Here is a tiny trained network, its code and every weight. The questions are about switching its units off for an input and a target symbol, where a switched-off unit gives its printed mean instead of its output.

import numpy as np


def w(rows, s, z=0):
    codes = np.array(rows[::2]) - 128.0
    scale = np.full(codes.shape[1], s)
    scale[-1] = z or s
    return codes * scale


def norm(h):
    return h / np.sqrt((h * h).mean(-1, keepdims=True) + 1e-5)


def f(y):
    return np.maximum(y, 0)


def softmax(a):
    e = np.exp(a - a.max(-1, keepdims=True))
    return e / e.sum(-1, keepdims=True)


def log_softmax(a):
    a = a - a.max(-1, keepdims=True)
    return a - np.log(np.exp(a).sum(-1, keepdims=True))


def net(x, mask):
    ids = ['ΓΞΠΣΦαβδελτψ'.index(c) for c in x.split()]
    T = len(ids)
    res = E[ids] + P[:T]
    u = 0
    for l in range(3):
        r = norm(res)
        for j in range(2):
            rows = slice(2 * j, 2 * j + 2)
            q, k, v = (r @ M[l][rows].T for M in (Q, K, V))
            z = softmax(np.where(np.tri(T) > 0, q @ k.T / 2**0.5, -1e9)) @ v
            o = O[l][rows]
            res = res + np.where(mask[u + j], z, o[:, -1]) @ o[:, :-1]
        u += 2
        y = f(norm(res) @ A[l][:, :-1].T + A[l][:, -1])
        res = res + np.where(mask[u : u + 4], y, B[l][:, -1]) @ B[l][:, :-1]
        u += 4
    return log_softmax(norm(res)[-1] @ U[:, :-1].T + U[:, -1])


Q, K, V, O, A, B = {}, {}, {}, {}, {}, {}
E = w([
[195,141,134,204,217,42,167,98,88],'Γ',
[121,136,146,109,183,81,80,42,94],'Ξ',
[151,237,101,55,65,68,99,241,90],'Π',
[103,81,153,127,173,144,122,71,73],'Σ',
[70,108,86,157,114,171,83,122,174],'Φ',
[133,120,119,109,167,220,39,104,72],'α',
[114,177,173,188,70,117,154,124,114],'β',
[115,109,161,131,207,222,74,178,31],'δ',
[158,188,4,127,194,105,134,78,145],'ε',
[109,103,84,163,169,29,126,137,173],'λ',
[180,123,86,196,153,198,147,137,65],'τ',
[180,134,174,209,122,111,17,136,120],'ψ',
],0.0028)
P = w([
[149,91,174,163,201,199,130,3,230],'0',
[103,103,127,153,142,163,94,64,182],'1',
[104,100,110,149,120,139,89,96,130],'2',
[102,109,89,141,121,142,84,124,105],'3',
[83,115,70,138,121,138,88,143,75],'4',
[89,125,55,145,118,131,78,153,56],'5',
],0.0018)
Q[0] = w([
[72,170,167,64,104,126,147,184,51],'0.h0',
[24,119,30,226,105,94,42,105,73],'0.h0',
[100,185,91,199,73,90,69,124,4],'0.h1',
[129,113,83,184,219,121,64,46,66],'0.h1',
],0.004)
K[0] = w([
[168,116,69,140,167,182,141,129,126],'0.h0',
[133,196,109,49,138,103,183,189,2],'0.h0',
[166,176,33,81,134,101,63,172,44],'0.h1',
[97,226,145,99,40,150,192,217,136],'0.h1',
],0.0051)
V[0] = w([
[70,117,139,182,106,132,155,5,74],'0.h0',
[100,91,181,126,119,56,135,147,88],'0.h0',
[110,102,118,163,95,192,207,100,121],'0.h1',
[187,170,159,77,55,137,183,193,151],'0.h1',
],0.0033)
O[0] = w([
[104,89,53,200,91,77,30,83,165,253],'0.h0',
[79,78,73,132,187,73,154,160,46,99],'0.h0',
[151,86,126,171,65,164,141,123,5,112],'0.h1',
[112,203,79,149,135,226,93,241,104,24],'0.h1',
],0.0029,0.003)
A[0] = w([
[184,178,191,93,195,158,141,96,109,255],'0.n0',
[225,35,97,179,69,191,172,6,149,136],'0.n1',
[157,185,55,83,84,222,165,161,107,151],'0.n2',
[199,158,81,151,93,114,207,43,184,71],'0.n3',
],0.0026,0.0027)
B[0] = w([
[144,85,138,38,48,44,175,145,204,185],'0.n0',
[178,91,92,4,60,75,202,174,126,252],'0.n1',
[129,34,185,137,150,16,72,193,133,157],'0.n2',
[7,228,120,192,46,90,154,144,67,157],'0.n3',
],0.0026,0.0038)
Q[1] = w([
[206,127,148,132,254,233,225,148,124],'1.h0',
[98,35,130,191,80,172,149,51,141],'1.h0',
[107,197,91,82,192,159,51,218,144],'1.h1',
[93,196,245,123,181,213,212,147,134],'1.h1',
],0.0049)
K[1] = w([
[126,213,254,76,109,156,204,99,165],'1.h0',
[216,114,92,77,90,56,110,99,157],'1.h0',
[89,155,105,117,160,65,183,130,39],'1.h1',
[198,138,143,85,186,123,193,91,173],'1.h1',
],0.0051)
V[1] = w([
[20,131,142,64,92,137,159,74,150],'1.h0',
[227,146,171,150,115,104,96,53,95],'1.h0',
[79,148,255,152,79,139,189,99,115],'1.h1',
[114,97,114,132,88,158,44,148,124],'1.h1',
],0.0039)
O[1] = w([
[43,224,116,144,103,197,103,192,128,228],'1.h0',
[165,127,131,172,213,225,148,59,127,252],'1.h0',
[52,152,103,150,254,77,93,142,58,128],'1.h1',
[90,161,195,88,145,110,107,117,208,168],'1.h1',
],0.0036,0.0023)
A[1] = w([
[104,153,63,230,184,206,75,65,86,205],'1.n0',
[96,55,204,79,148,104,167,106,4,150],'1.n1',
[100,77,167,171,152,202,101,215,201,108],'1.n2',
[51,87,105,24,178,78,100,156,187,6],'1.n3',
],0.0029,0.0017)
B[1] = w([
[128,188,221,48,57,97,180,204,56,252],'1.n0',
[77,127,62,161,115,82,225,148,224,158],'1.n1',
[116,214,90,147,132,85,213,4,145,147],'1.n2',
[172,125,137,211,152,136,134,174,32,172],'1.n3',
],0.003,0.0029)
Q[2] = w([
[103,154,157,90,108,103,147,229,207],'2.h0',
[213,123,154,172,251,255,97,163,154],'2.h0',
[103,96,90,80,178,23,35,93,131],'2.h1',
[115,196,115,93,81,35,177,134,90],'2.h1',
],0.0057)
K[2] = w([
[133,98,118,88,237,185,106,182,91],'2.h0',
[254,146,164,152,149,140,163,162,243],'2.h0',
[89,184,132,148,129,2,81,89,196],'2.h1',
[152,221,104,121,151,76,112,167,88],'2.h1',
],0.0059)
V[2] = w([
[3,52,160,162,129,152,224,152,102],'2.h0',
[72,86,72,51,174,172,63,138,46],'2.h0',
[145,174,31,39,151,87,119,192,24],'2.h1',
[48,18,89,72,100,115,166,87,51],'2.h1',
],0.0025)
O[2] = w([
[113,72,153,199,85,115,149,170,187,163],'2.h0',
[102,99,132,87,89,21,195,57,206,8],'2.h0',
[166,134,88,110,142,185,153,2,191,87],'2.h1',
[114,183,118,51,180,184,121,209,143,200],'2.h1',
],0.0032,0.0017)
A[2] = w([
[122,210,155,152,255,219,175,153,181,145],'2.n0',
[166,172,119,144,127,108,60,156,125,6],'2.n1',
[105,154,75,165,151,122,98,122,155,117],'2.n2',
[94,136,126,215,90,104,133,103,137,3],'2.n3',
],0.0049,0.0023)
B[2] = w([
[80,160,254,119,223,236,204,193,199,164],'2.n0',
[110,73,128,142,159,133,168,113,119,215],'2.n1',
[94,131,98,162,140,173,91,139,116,186],'2.n2',
[169,107,111,90,184,157,127,121,134,249],'2.n3',
],0.0063,0.0016)
U = w([
[223,52,51,132,79,220,190,110,51,79],'Γ',
[114,252,8,168,107,197,114,21,175,165],'Ξ',
[104,182,207,75,234,172,174,218,204,201],'Π',
[32,126,124,208,18,179,16,168,247,99],'Σ',
[63,217,182,219,28,97,104,197,28,253],'Φ',
[72,211,186,57,136,32,124,9,146,141],'α',
[36,121,26,201,254,122,54,210,51,77],'β',
[50,13,184,134,40,78,232,102,192,63],'δ',
[193,122,170,14,81,226,47,103,168,129],'ε',
[167,168,96,67,134,100,141,214,135,14],'λ',
[215,62,241,196,120,94,56,143,121,147],'τ',
[202,130,113,175,224,57,245,106,46,100],'ψ',
],0.0076,0.004)

Each question gives the input, a string of symbols that net reads in full, and the target symbol t.
The units are the heads (2 rows each of Q, K, V and O) and the neurons (one row each of A and B). Each row of codes is followed by its name. A weight is (code - 128) times the scale printed after its matrix; where a second scale follows, it is the last column's (O, A, B and U).
mask holds one flag per unit, layer by layer, with each layer's heads first. A switched-off unit (its flag False) gives its mean, the last column of its rows in O or B, instead of its output. The means were averaged over made-up inputs and are rounded, as every weight is.
A unit's drop is (log p(t) with every unit on - log p(t) with that unit switched off) / (log p(t) with every unit on - log p(t) with every unit switched off).
The circuit of an input: a set's keep is (log p(t) with only the set's units on - log p(t) with every unit switched off) / (log p(t) with every unit on - log p(t) with every unit switched off). Starting from the 12 units with the biggest drops (on a tie, the unit counted first), units are removed one at a time, each time the one whose removal leaves the highest keep (on an exact tie, the one counted first), for as long as the keep stays at least 0.8.
units of the circuit, in order: the units of the circuit, biggest drop first
unit that matters most: the unit with the biggest drop
k most important neurons: the k neurons with the biggest drops, biggest first
top k neurons in layer l: the k neurons of layer l with the biggest drops, biggest first
which heads matter: for each layer, one digit per head in row order, 1 if its drop is at least 0.15 and else 0, layers parted by /
input β Ξ Σ Ξ β Ξ, target Φ: 2 most important neurons => 1.n0; 0.n1
input β ψ β Π, target β: which heads matter => 01 / 00 / 01
input Π Σ Γ β Γ, target β: top 2 neurons in layer 0 => 0.n1; 0.n0
input Π β β Φ Ξ, target Φ: unit that matters most => 1.h0
input Ξ Π λ β ψ, target β: which heads matter => 11 / 10 / 01
input Π Ξ Γ Σ, target Γ: which heads matter => 11 / 11 / 01
input α β Σ, target δ: top 2 neurons in layer 1 => 1.n0; 1.n1
input Σ Π Ξ, target Π: which heads matter => 11 / 00 / 00
input β Σ β Σ δ, target Π: units of the circuit, in order => 2.h1; 2.n0
input β ε τ β, target Ξ: units of the circuit, in order => 2.h1; 1.n0
input Ξ Γ Σ Π β Ξ, target β: 3 most important neurons => 0.n1; 1.n3; 1.n0
input Ξ Φ ψ Σ Π λ, target Π: units of the circuit, in order => 0.h0; 0.h1
input Π α ψ, target α: units of the circuit, in order => 2.h1; 1.h0; 2.h0; 0.h1
input ε Ξ ψ δ Π Σ, target Π: unit that matters most => 1.n3
input Π Σ Σ, target Σ: 3 most important neurons => 0.n0; 1.n0; 0.n1
input β Ξ Π β β, target β: which heads matter => 11 / 10 / 01
input Π ψ Ξ, target ψ: which heads matter => 11 / 10 / 11
input β α Π, target α: units of the circuit, in order => 2.h0; 2.h1
input Π ψ β, target ψ: units of the circuit, in order => 2.h1; 0.h0; 1.h1
input λ Ξ α Π β, target Π: unit that matters most => 0.h1
input Π τ β Σ, target β: top 3 neurons in layer 1 => 1.n0; 1.n3; 1.n2
input Π α β Γ, target β: which heads matter => 01 / 10 / 01
input Ξ Π α, target Π: 2 most important neurons => 2.n0; 0.n1
input β Π λ, target Π: which heads matter => 10 / 00 / 10
